Below are the code and all the weights of a small trained network. Each question names an input and a class and asks about switching units off, where a switched-off unit gives its printed mean instead of its output.

import numpy as np


def w(rows, s, z=0):
    codes = np.array(rows[::2]) - 128.0
    scale = np.full(codes.shape[1], s)
    scale[-1] = z or s
    return codes * scale


def norm(h):
    return h / np.sqrt((h * h).mean(-1, keepdims=True) + 1e-5)


def f(y):
    return np.maximum(y, 0)


def log_softmax(a):
    a = a - a.max(-1, keepdims=True)
    return a - np.log(np.exp(a).sum(-1, keepdims=True))


def net(x, mask):
    res = np.array(x, float).reshape(1, 6) / 4 @ E
    u = 0
    for l in range(4):
        y = f(norm(res) @ A[l][:, :-1].T + A[l][:, -1])
        res = res + np.where(mask[u : u + 3], y, B[l][:, -1]) @ B[l][:, :-1]
        u += 3
    return log_softmax(norm(res)[-1] @ U[:, :-1].T + U[:, -1])


A, B = {}, {}
E = w([
[143,116,106,127,134,152],'x0',
[135,117,88,3,161,114],'x1',
[144,237,53,111,102,130],'x2',
[129,124,123,130,133,134],'x3',
[125,139,144,126,120,116],'x4',
[195,164,92,132,187,51],'x5',
],0.0083)
A[0] = w([
[108,254,3,109,13,145,251],'L0N1',
[193,144,76,146,126,113,30],'L0N2',
[175,250,7,144,63,113,46],'L0N3',
],0.0082,0.0022)
B[0] = w([
[104,194,6,85,26,162,254],'L0N1',
[108,194,185,118,90,95,160],'L0N2',
[73,110,254,169,222,141,222],'L0N3',
],0.008,0.0077)
A[1] = w([
[131,70,150,94,103,135,37],'L1N1',
[117,118,129,9,170,119,251],'L1N2',
[226,95,143,142,182,65,179],'L1N3',
],0.015,0.0017)
B[1] = w([
[155,150,203,165,175,182,180],'L1N1',
[100,96,17,8,254,122,255],'L1N2',
[129,82,3,221,38,53,230],'L1N3',
],0.0071,0.0093)
A[2] = w([
[198,176,167,30,247,158,110],'L2N1',
[119,143,161,15,176,171,31],'L2N2',
[162,215,147,143,239,120,2],'L2N3',
],0.014,0.0014)
B[2] = w([
[185,99,158,214,80,178,255],'L2N1',
[197,87,116,85,88,108,249],'L2N2',
[106,160,252,121,140,78,186],'L2N3',
],0.015,0.0072)
A[3] = w([
[124,194,170,120,190,103,125],'L3N1',
[212,250,130,108,190,100,90],'L3N2',
[117,53,101,109,142,170,251],'L3N3',
],0.015,0.0031)
B[3] = w([
[60,98,125,156,146,166,172],'L3N1',
[179,7,195,119,168,162,181],'L3N2',
[92,191,171,107,171,92,253],'L3N3',
],0.014,0.0075)
U = w([
[48,133,235,174,148,169,251],'0',
[207,48,182,72,135,152,188],'1',
[67,232,94,156,50,204,62],'2',
[142,195,66,6,86,163,48],'3',
[130,98,98,228,105,50,77],'4',
[123,102,55,78,226,46,87],'5',
],0.012,0.002)

Each question gives the input, the list of numbers given to net, and the class t.
The units are the neurons (one row each of A and B). Each row of codes is followed by its name. A weight is (code - 128) times the scale printed after its matrix; where a second scale follows, it is the last column's (A, B and U).
mask holds one flag per neuron, layer by layer. A switched-off neuron (its flag False) gives its mean, the last column of its row in B, instead of its output. The means were averaged over made-up inputs and are rounded, as every weight is.
A unit's drop is (log p(t) with every unit on - log p(t) with that unit switched off) / (log p(t) with every unit on - log p(t) with every unit switched off).
The circuit of an input: a set's keep is (log p(t) with only the set's units on - log p(t) with every unit switched off) / (log p(t) with every unit on - log p(t) with every unit switched off). Starting from all 12 units, units are removed one at a time, each time the one whose removal leaves the highest keep (on an exact tie, the one counted first), for as long as the keep stays at least 0.8.
units of the circuit, in order: the units of the circuit, biggest drop first
unit that matters most: the unit with the biggest drop
top k neurons: the k neurons with the biggest drops, biggest first
top k neurons in layer l: the k neurons of layer l with the biggest drops, biggest first
drop when u is switched off: that unit's drop, to one decimal
input [-6,-1,1,2,4,1], class 0: units of the circuit, in order : L1N3; L1N2
input [-2,0,-2,2,-1,0], class 0: units of the circuit, in order : L2N2
input [3,0,-7,7,-4,2], class 4: units of the circuit, in order : L0N1; L1N3; L0N3
input [1,0,-8,-5,-4,1], class 4: units of the circuit, in order : L1N3; L0N1; L0N3
input [8,7,7,-4,-5,1], class 1: top 3 neurons : L1N3; L0N3; L3N2
input [-6,-3,4,8,-4,2], class 0: top 2 neurons : L0N3; L1N3
input [2,4,7,-5,8,2], class 1: top 2 neurons : L0N3; L3N2
input [-3,0,4,-4,-4,1], class 0: top 2 neurons : L0N3; L1N3
input [8,2,4,0,-4,8], class 1: top 2 neurons : L0N1; L2N2
input [-8,-3,-8,6,-7,1], class 4: top 2 neurons : L0N1; L1N2
input [-5,4,-8,6,-2,2], class 5: top 2 neurons : L1N3; L0N1
input [-2,-2,2,-7,8,-2], class 2: top 2 neurons : L1N2; L2N2
input [6,-4,2,-5,-6,-5], class 2: top 2 neurons : L1N2; L2N2
input [8,2,-5,-2,7,4], class 5: units of the circuit, in order : L1N2
input [7,-7,1,0,5,-7], class 2: top 3 neurons : L0N3; L3N2; L1N2
input [6,6,1,3,-3,8], class 1: top 2 neurons : L3N2; L0N2
input [-5,0,3,-7,-8,8], class 0: top 2 neurons : L2N3; L0N3
input [-7,2,6,-8,3,2], class 1: top 3 neurons : L3N2; L0N3; L1N3
input [7,7,-6,-5,8,1], class 5: top 2 neurons in layer 0 : L0N1; L0N3
input [4,7,2,6,6,2], class 1: unit that matters most : L1N3
input [1,1,-1,-5,3,1], class 5: top 2 neurons in layer 1 : L1N3; L1N2
input [-2,-1,-8,6,-6,0], class 0: top 2 neurons in layer 1 : L1N2; L1N1
input [3,4,-2,-4,-2,1], class 5: top 2 neurons in layer 3 : L3N3; L3N2
input [-6,-1,-4,-8,5,2], class 4: top 2 neurons in layer 1 : L1N2; L1N3
input [-1,0,-7,8,7,4], class 4: top 2 neurons in layer 1 : L1N3; L1N2
input [-5,4,7,-4,3,5], class 1: drop when L0N1 is switched off : 0.1
